Below are the code and all the weights of a small trained network. Each question names an input and a class and asks about switching units off, where a switched-off unit gives its printed mean instead of its output.

import numpy as np


def w(rows, s, z=0):
    codes = np.array(rows[::2]) - 128.0
    scale = np.full(codes.shape[1], s)
    scale[-1] = z or s
    return codes * scale


def norm(h):
    return h / np.sqrt((h * h).mean(-1, keepdims=True) + 1e-5)


def f(y):
    return y / 2 * (1 + np.tanh(0.7978845608 * (y + 0.044715 * y**3)))


def log_softmax(a):
    a = a - a.max(-1, keepdims=True)
    return a - np.log(np.exp(a).sum(-1, keepdims=True))


def net(x, mask):
    res = np.array(x, float).reshape(1, 3) / 4 @ E
    u = 0
    for l in range(2):
        y = f(norm(res) @ A[l][:, :-1].T + A[l][:, -1])
        res = res + np.where(mask[u : u + 9], y, B[l][:, -1]) @ B[l][:, :-1]
        u += 9
    return log_softmax(norm(res)[-1] @ U[:, :-1].T + U[:, -1])


A, B = {}, {}
E = w([
[24,97,179,170,18,128,129,58,79,134],'x0',
[64,4,99,35,165,135,131,68,214,101],'x1',
[207,47,111,195,181,127,124,54,71,121],'x2',
],0.0012)
A[0] = w([
[45,216,174,59,63,202,104,228,215,113,84],'L0N1',
[183,253,172,219,101,87,182,164,42,165,54],'L0N2',
[60,24,99,53,167,75,180,44,224,111,92],'L0N3',
[11,80,161,164,22,110,93,64,29,144,45],'L0N4',
[122,129,137,127,123,154,126,128,125,133,102],'L0N5',
[214,51,144,201,166,185,109,47,79,99,6],'L0N6',
[137,138,131,136,127,115,96,129,113,142,47],'L0N7',
[233,144,39,77,232,102,89,223,160,133,67],'L0N8',
[209,55,139,198,163,177,114,54,80,100,25],'L0N9',
],0.0023,0.0011)
B[0] = w([
[96,117,61,118,193,52,156,76,46,175,240],'L0N1',
[110,2,106,60,93,187,65,174,137,89,229],'L0N2',
[180,130,138,164,59,178,68,229,52,122,251],'L0N3',
[197,189,175,151,215,157,180,80,220,101,248],'L0N4',
[138,126,124,124,139,127,125,128,129,126,122],'L0N5',
[51,173,89,66,130,69,152,141,105,167,178],'L0N6',
[115,107,126,103,130,129,128,119,140,120,108],'L0N7',
[102,161,212,180,108,158,168,38,166,113,224],'L0N8',
[54,171,90,75,132,71,152,140,105,165,175],'L0N9',
],0.0032,0.0019)
A[1] = w([
[128,128,129,128,127,128,128,128,128,128,129],'L1N1',
[146,121,130,140,98,158,80,181,104,125,81],'L1N2',
[88,137,61,102,141,4,146,132,110,176,103],'L1N3',
[140,135,126,128,143,120,136,125,150,129,95],'L1N4',
[164,148,133,129,161,125,135,132,186,125,83],'L1N5',
[168,152,139,130,167,127,138,131,195,123,82],'L1N6',
[110,32,106,90,110,161,74,157,168,104,6],'L1N7',
[121,158,174,164,131,126,182,67,205,115,77],'L1N8',
[127,119,123,124,128,130,124,135,132,128,105],'L1N9',
],0.0042,0.0019)
B[1] = w([
[130,128,127,128,129,128,129,128,129,128,128],'L1N1',
[152,77,109,104,96,177,63,203,143,106,179],'L1N2',
[97,128,60,139,197,3,167,91,50,175,255],'L1N3',
[98,109,146,137,80,146,120,103,109,123,116],'L1N4',
[57,122,177,154,57,149,156,63,131,117,131],'L1N5',
[48,127,184,158,53,152,164,53,145,116,145],'L1N6',
[211,158,138,192,72,175,63,215,61,120,180],'L1N7',
[181,143,185,138,97,183,151,74,246,96,235],'L1N8',
[134,142,135,146,121,134,132,136,110,132,119],'L1N9',
],0.0025,0.0024)
U = w([
[172,95,115,124,92,184,54,246,98,106,111],'0',
[122,159,201,150,120,163,183,36,224,102,17],'1',
[85,141,59,106,192,3,163,111,65,168,254],'2',
],0.0064,6.7e-05)

Each question gives the input, the list of numbers given to net, and the class t.
The units are the neurons (one row each of A and B). Each row of codes is followed by its name. A weight is (code - 128) times the scale printed after its matrix; where a second scale follows, it is the last column's (A, B and U).
mask holds one flag per neuron, layer by layer. A switched-off neuron (its flag False) gives its mean, the last column of its row in B, instead of its output. The means were averaged over made-up inputs and are rounded, as every weight is.
A unit's drop is (log p(t) with every unit on - log p(t) with that unit switched off) / (log p(t) with every unit on - log p(t) with every unit switched off).
The circuit of an input: a set's keep is (log p(t) with only the set's units on - log p(t) with every unit switched off) / (log p(t) with every unit on - log p(t) with every unit switched off). Starting from the 12 units with the biggest drops (on a tie, the unit counted first), units are removed one at a time, each time the one whose removal leaves the highest keep (on an exact tie, the one counted first), for as long as the keep stays at least 0.8.
circuit, biggest first: the units of the circuit, biggest drop first
most important unit: the unit with the biggest drop
k most important neurons: the k neurons with the biggest drops, biggest first
top k neurons in layer l: the k neurons of layer l with the biggest drops, biggest first
drop when u is switched off: that unit's drop, to one decimal
input [-5,5,-2], class 0: most important unit => L0N3
input [-8,5,8], class 1: top 3 neurons in layer 1 => (L1N3; L1N6; L1N5)
input [0,-4,-6], class 2: 2 most important neurons => (L0N1; L0N3)
input [3,0,-5], class 2: 2 most important neurons => (L0N1; L0N8)
input [-7,0,7], class 1: 3 most important neurons => (L0N8; L0N1; L1N8)
input [1,-5,-7], class 2: 2 most important neurons => (L0N1; L0N3)
input [-3,5,4], class 0: 3 most important neurons => (L0N3; L0N1; L0N4)
input [-5,3,-3], class 1: top 2 neurons in layer 0 => (L0N8; L0N2)
input [4,-5,1], class 0: 2 most important neurons => (L0N2; L0N8)
input [-6,3,-6], class 1: 2 most important neurons => (L0N8; L0N6)
input [-8,-5,5], class 1: top 3 neurons in layer 0 => (L0N8; L0N3; L0N1)
input [7,7,6], class 0: 3 most important neurons => (L0N3; L0N8; L0N1)
input [-8,-7,0], class 1: 2 most important neurons => (L0N8; L0N3)
input [5,-6,-7], class 2: top 2 neurons in layer 0 => (L0N1; L0N3)
input [-4,7,-1], class 0: circuit, biggest first => (L0N3)
input [-5,-2,-6], class 2: top 2 neurons in layer 0 => (L0N1; L0N4)
input [-1,0,1], class 1: 3 most important neurons => (L0N8; L0N1; L1N8)
input [-5,8,-5], class 0: top 2 neurons in layer 0 => (L0N3; L0N4)
input [7,7,-2], class 0: 3 most important neurons => (L0N3; L0N8; L1N7)
input [-7,1,-3], class 1: drop when L1N1 is switched off => 0.0
input [3,-2,-6], class 2: drop when L0N1 is switched off => 3.7
input [-1,5,-3], class 0: drop when L0N3 is switched off => 0.8
input [0,-1,-4], class 2: drop when L0N1 is switched off => 1.2
